Below is a small trained network, with its code and all its weights. Each question gives an input and a class and asks what happens when units are switched off, that is, made to give their printed mean instead of their output.

import numpy as np


def w(rows, s, z=0):
    codes = np.array(rows[::2]) - 128.0
    scale = np.full(codes.shape[1], s)
    scale[-1] = z or s
    return codes * scale


def norm(h):
    return h / np.sqrt((h * h).mean(-1, keepdims=True) + 1e-5)


def f(y):
    return np.maximum(y, 0)


def log_softmax(a):
    a = a - a.max(-1, keepdims=True)
    return a - np.log(np.exp(a).sum(-1, keepdims=True))


def net(x, mask):
    res = np.array(x, float).reshape(1, 4) / 4 @ E
    u = 0
    for l in range(4):
        y = f(norm(res) @ A[l][:, :-1].T + A[l][:, -1])
        res = res + np.where(mask[u : u + 5], y, B[l][:, -1]) @ B[l][:, :-1]
        u += 5
    return log_softmax(norm(res)[-1] @ U[:, :-1].T + U[:, -1])


A, B = {}, {}
E = w([
[200,149,95,166,140,176],'x0',
[165,135,196,132,47,193],'x1',
[203,221,107,20,1,95],'x2',
[67,211,143,161,131,172],'x3',
],0.0066)
A[0] = w([
[188,98,76,136,124,200,1],'L0N0',
[167,35,91,134,69,99,96],'L0N1',
[126,174,122,100,122,127,173],'L0N2',
[69,127,235,70,137,105,48],'L0N3',
[190,100,254,146,94,190,41],'L0N4',
],0.008,0.0036)
B[0] = w([
[180,179,128,176,135,127,174],'L0N0',
[100,135,201,202,81,58,238],'L0N1',
[71,99,131,201,162,194,250],'L0N2',
[41,130,190,95,63,38,210],'L0N3',
[76,110,214,2,205,189,255],'L0N4',
],0.0089,0.0028)
A[1] = w([
[116,80,86,49,1,202,87],'L1N0',
[140,128,59,163,143,108,123],'L1N1',
[153,150,135,207,103,150,136],'L1N2',
[243,148,111,183,153,164,2],'L1N3',
[58,39,173,195,88,235,143],'L1N4',
],0.0066,0.004)
B[1] = w([
[57,70,54,103,72,145,183],'L1N0',
[173,79,166,57,184,81,171],'L1N1',
[77,156,146,148,64,111,172],'L1N2',
[174,182,170,113,156,235,157],'L1N3',
[134,1,90,200,180,93,253],'L1N4',
],0.0084,0.0045)
A[2] = w([
[116,178,5,136,212,2,207],'L2N0',
[150,214,204,46,95,142,1],'L2N1',
[125,150,2,118,34,122,133],'L2N2',
[77,19,105,213,112,132,201],'L2N3',
[147,153,43,54,102,109,67],'L2N4',
],0.0068,0.0027)
B[2] = w([
[107,111,163,76,81,199,232],'L2N0',
[134,142,35,142,183,119,156],'L2N1',
[89,72,131,253,164,119,177],'L2N2',
[163,169,130,133,66,116,254],'L2N3',
[125,96,81,126,115,169,156],'L2N4',
],0.012,0.0065)
A[3] = w([
[113,106,90,97,54,219,197],'L3N0',
[135,106,131,193,75,90,252],'L3N1',
[199,110,135,104,93,116,148],'L3N2',
[120,255,220,173,111,213,182],'L3N3',
[253,197,112,144,194,233,175],'L3N4',
],0.0097,0.0031)
B[3] = w([
[154,73,175,173,205,152,255],'L3N0',
[182,188,72,155,103,114,247],'L3N1',
[144,193,161,60,250,61,161],'L3N2',
[179,182,193,97,154,34,225],'L3N3',
[10,91,84,78,16,97,216],'L3N4',
],0.011,0.0073)
U = w([
[90,57,183,89,192,185,161],'0',
[113,65,60,251,139,136,115],'1',
[156,177,157,145,157,60,168],'2',
[52,121,119,114,60,80,130],'3',
[167,161,137,118,144,124,129],'4',
[139,181,66,74,148,217,22],'5',
[119,181,41,82,190,175,11],'6',
[144,187,68,69,142,234,16],'7',
],0.018,0.012)

Each question gives the input, the list of numbers given to net, and the class t.
The units are the neurons (one row each of A and B). Each row of codes is followed by its name. A weight is (code - 128) times the scale printed after its matrix; where a second scale follows, it is the last column's (A, B and U).
mask holds one flag per neuron, layer by layer. A switched-off neuron (its flag False) gives its mean, the last column of its row in B, instead of its output. The means were averaged over made-up inputs and are rounded, as every weight is.
A unit's drop is (log p(t) with every unit on - log p(t) with that unit switched off) / (log p(t) with every unit on - log p(t) with every unit switched off).
The circuit of an input: a set's keep is (log p(t) with only the set's units on - log p(t) with every unit switched off) / (log p(t) with every unit on - log p(t) with every unit switched off). Starting from the 12 units with the biggest drops (on a tie, the unit counted first), units are removed one at a time, each time the one whose removal leaves the highest keep (on an exact tie, the one counted first), for as long as the keep stays at least 0.8.
units of the circuit, in order: the units of the circuit, biggest drop first
most important unit: the unit with the biggest drop
k most important neurons: the k neurons with the biggest drops, biggest first
k most important neurons of layer l: the k neurons of layer l with the biggest drops, biggest first
input [-2,-2,-5,6], class 2: units of the circuit, in order => (L2N3; L3N3)
input [7,5,-2,4], class 3: 2 most important neurons => (L3N4; L2N0)
input [6,6,0,0], class 0: most important unit => L0N4
input [6,-3,-2,-7], class 2: 2 most important neurons => (L0N1; L3N2)
input [-4,6,8,6], class 1: units of the circuit, in order => (L1N0; L2N2; L2N1; L3N0)
input [-5,-5,1,4], class 0: 2 most important neurons => (L2N0; L0N1)
input [5,4,7,0], class 1: units of the circuit, in order => (L1N0; L2N2)
input [8,-3,-3,-7], class 3: units of the circuit, in order => (L3N4; L1N3; L0N0)
input [8,-5,0,-7], class 3: 2 most important neurons => (L3N4; L1N3)
input [6,-3,-2,-3], class 3: 2 most important neurons => (L3N4; L1N3)
input [7,8,6,7], class 0: units of the circuit, in order => (L0N4; L3N0)
input [-3,2,2,4], class 2: 2 most important neurons => (L2N3; L3N4)
input [-8,6,-5,5], class 3: 2 most important neurons of layer 2 => (L2N0; L2N3)
input [-4,-4,4,1], class 0: 2 most important neurons of layer 0 => (L0N1; L0N2)
input [-1,-7,4,7], class 0: units of the circuit, in order => (L2N0; L3N0)
input [4,0,-3,-7], class 2: most important unit => L0N1
input [-8,5,-6,-1], class 3: units of the circuit, in order => (L0N3; L3N0)
input [2,7,8,-8], class 1: 2 most important neurons of layer 0 => (L0N2; L0N3)
input [-1,3,-1,4], class 2: 4 most important neurons => (L2N3; L2N0; L3N3; L3N4)
input [7,-2,7,4], class 1: units of the circuit, in order => (L2N2)
input [7,6,4,3], class 3: 2 most important neurons => (L3N4; L0N0)
input [0,-4,-3,-8], class 2: 3 most important neurons => (L0N1; L3N2; L3N4)
input [5,0,4,-2], class 3: 3 most important neurons => (L3N4; L1N3; L2N1)
input [-7,1,-6,-7], class 2: 2 most important neurons => (L2N3; L3N4)
